Below are the code and all the weights of a small trained network. Each question names an input and a class and asks about switching units off, where a switched-off unit gives its printed mean instead of its output.

import numpy as np


def w(rows, s, z=0):
    codes = np.array(rows[::2]) - 128.0
    scale = np.full(codes.shape[1], s)
    scale[-1] = z or s
    return codes * scale


def f(y):
    return np.maximum(y, 0)


def log_softmax(a):
    a = a - a.max(-1, keepdims=True)
    return a - np.log(np.exp(a).sum(-1, keepdims=True))


def net(x, mask):
    res = np.array(x, float).reshape(1, 4) / 4 @ E
    y = f(res @ A[0][:, :-1].T + A[0][:, -1])
    res = res + np.where(mask, y, B[0][:, -1]) @ B[0][:, :-1]
    return log_softmax(res[-1] @ U[:, :-1].T + U[:, -1])


A, B = {}, {}
E = w([
[167,242,83,128,90,121,205],'x0',
[106,139,24,208,100,161,77],'x1',
[217,149,8,99,155,137,147],'x2',
[229,162,131,99,119,212,109],'x3',
],0.014)
A[0] = w([
[103,37,165,148,183,110,121,165],'n0',
[132,121,53,185,117,164,82,170],'n1',
[161,222,198,102,179,126,168,172],'n2',
[193,179,118,80,131,171,128,191],'n3',
[153,188,142,59,149,156,123,146],'n4',
[223,108,162,39,107,108,126,220],'n5',
[133,137,114,237,87,110,89,209],'n6',
[117,130,74,137,186,123,106,199],'n7',
[197,112,74,84,174,96,111,162],'n8',
[163,168,200,116,144,150,147,162],'n9',
[86,60,77,153,162,147,103,139],'n10',
[121,58,104,181,116,120,111,141],'n11',
[9,154,133,143,77,123,165,169],'n12',
[128,157,186,101,110,113,134,253],'n13',
[129,138,77,174,135,186,88,188],'n14',
[155,96,78,156,167,109,82,169],'n15',
[129,114,106,173,47,212,179,118],'n16',
[75,157,181,187,83,112,114,196],'n17',
],0.012,0.0052)
B[0] = w([
[127,86,105,100,72,110,144,218],'n0',
[201,178,46,153,135,107,95,248],'n1',
[151,79,229,129,156,133,150,232],'n2',
[156,134,120,147,145,155,143,244],'n3',
[158,128,131,128,171,191,111,205],'n4',
[203,80,150,69,157,184,195,235],'n5',
[153,156,136,248,59,64,66,223],'n6',
[132,175,34,100,115,124,155,200],'n7',
[110,174,89,76,160,144,180,226],'n8',
[161,41,201,145,175,163,139,200],'n9',
[136,121,75,95,119,84,104,213],'n10',
[130,157,100,128,106,117,131,196],'n11',
[90,182,188,185,113,102,134,213],'n12',
[140,50,254,175,119,61,135,200],'n13',
[217,138,19,142,149,113,85,230],'n14',
[138,203,86,101,154,114,151,205],'n15',
[141,136,166,146,146,96,80,193],'n16',
[142,108,145,234,94,107,125,210],'n17',
],0.0094,0.016)
U = w([
[174,74,197,150,178,188,102,107],'0',
[32,134,193,197,55,82,132,206],'1',
[189,208,99,194,125,124,9,85],'2',
[147,180,95,106,171,187,123,199],'3',
[69,113,106,116,100,100,79,117],'4',
[135,129,146,111,185,123,131,11],'5',
],0.011,0.0013)

Each question gives the input, the list of numbers given to net, and the class t.
The units are the neurons (one row each of A and B). Each row of codes is followed by its name. A weight is (code - 128) times the scale printed after its matrix; where a second scale follows, it is the last column's (A, B and U).
mask holds one flag per neuron, in row order. A switched-off neuron (its flag False) gives its mean, the last column of its row in B, instead of its output. The means were averaged over made-up inputs and are rounded, as every weight is.
A unit's drop is (log p(t) with every unit on - log p(t) with that unit switched off) / (log p(t) with every unit on - log p(t) with every unit switched off).
The circuit of an input: a set's keep is (log p(t) with only the set's units on - log p(t) with every unit switched off) / (log p(t) with every unit on - log p(t) with every unit switched off). Starting from the 12 units with the biggest drops (on a tie, the unit counted first), units are removed one at a time, each time the one whose removal leaves the highest keep (on an exact tie, the one counted first), for as long as the keep stays at least 0.8.
units of the circuit, in order: the units of the circuit, biggest drop first
k most important neurons: the k neurons with the biggest drops, biggest first
drop when u is switched off: that unit's drop, to one decimal
input [-3,-3,5,4], class 3: units of the circuit, in order -> [n8]
input [-2,2,3,8], class 3: units of the circuit, in order -> [n6 n8]
input [-4,-7,-1,-4], class 1: units of the circuit, in order -> [n0 n14]
input [-8,-1,5,-3], class 3: units of the circuit, in order -> [n6 n13]
input [-3,3,5,8], class 3: 3 most important neurons -> [n8 n6 n5]
input [-7,1,5,-7], class 4: 2 most important neurons -> [n0 n14]
input [7,3,0,-8], class 1: 2 most important neurons -> [n12 n14]
input [-7,3,-5,1], class 1: 2 most important neurons -> [n0 n1]
input [-1,-5,7,0], class 3: 3 most important neurons -> [n8 n13 n17]
input [-8,-4,4,-2], class 5: 4 most important neurons -> [n6 n5 n1 n14]
input [-6,-3,5,7], class 3: 2 most important neurons -> [n8 n13]
input [-6,-2,6,-6], class 4: 2 most important neurons -> [n0 n5]
input [-3,-7,-6,-4], class 1: drop when n14 is switched off -> 0.0
input [2,0,8,-7], class 3: drop when n6 is switched off -> 0.1
input [-5,-2,4,6], class 3: drop when n2 is switched off -> 0.1
input [7,2,-2,5], class 0: most important neuron -> [n2]
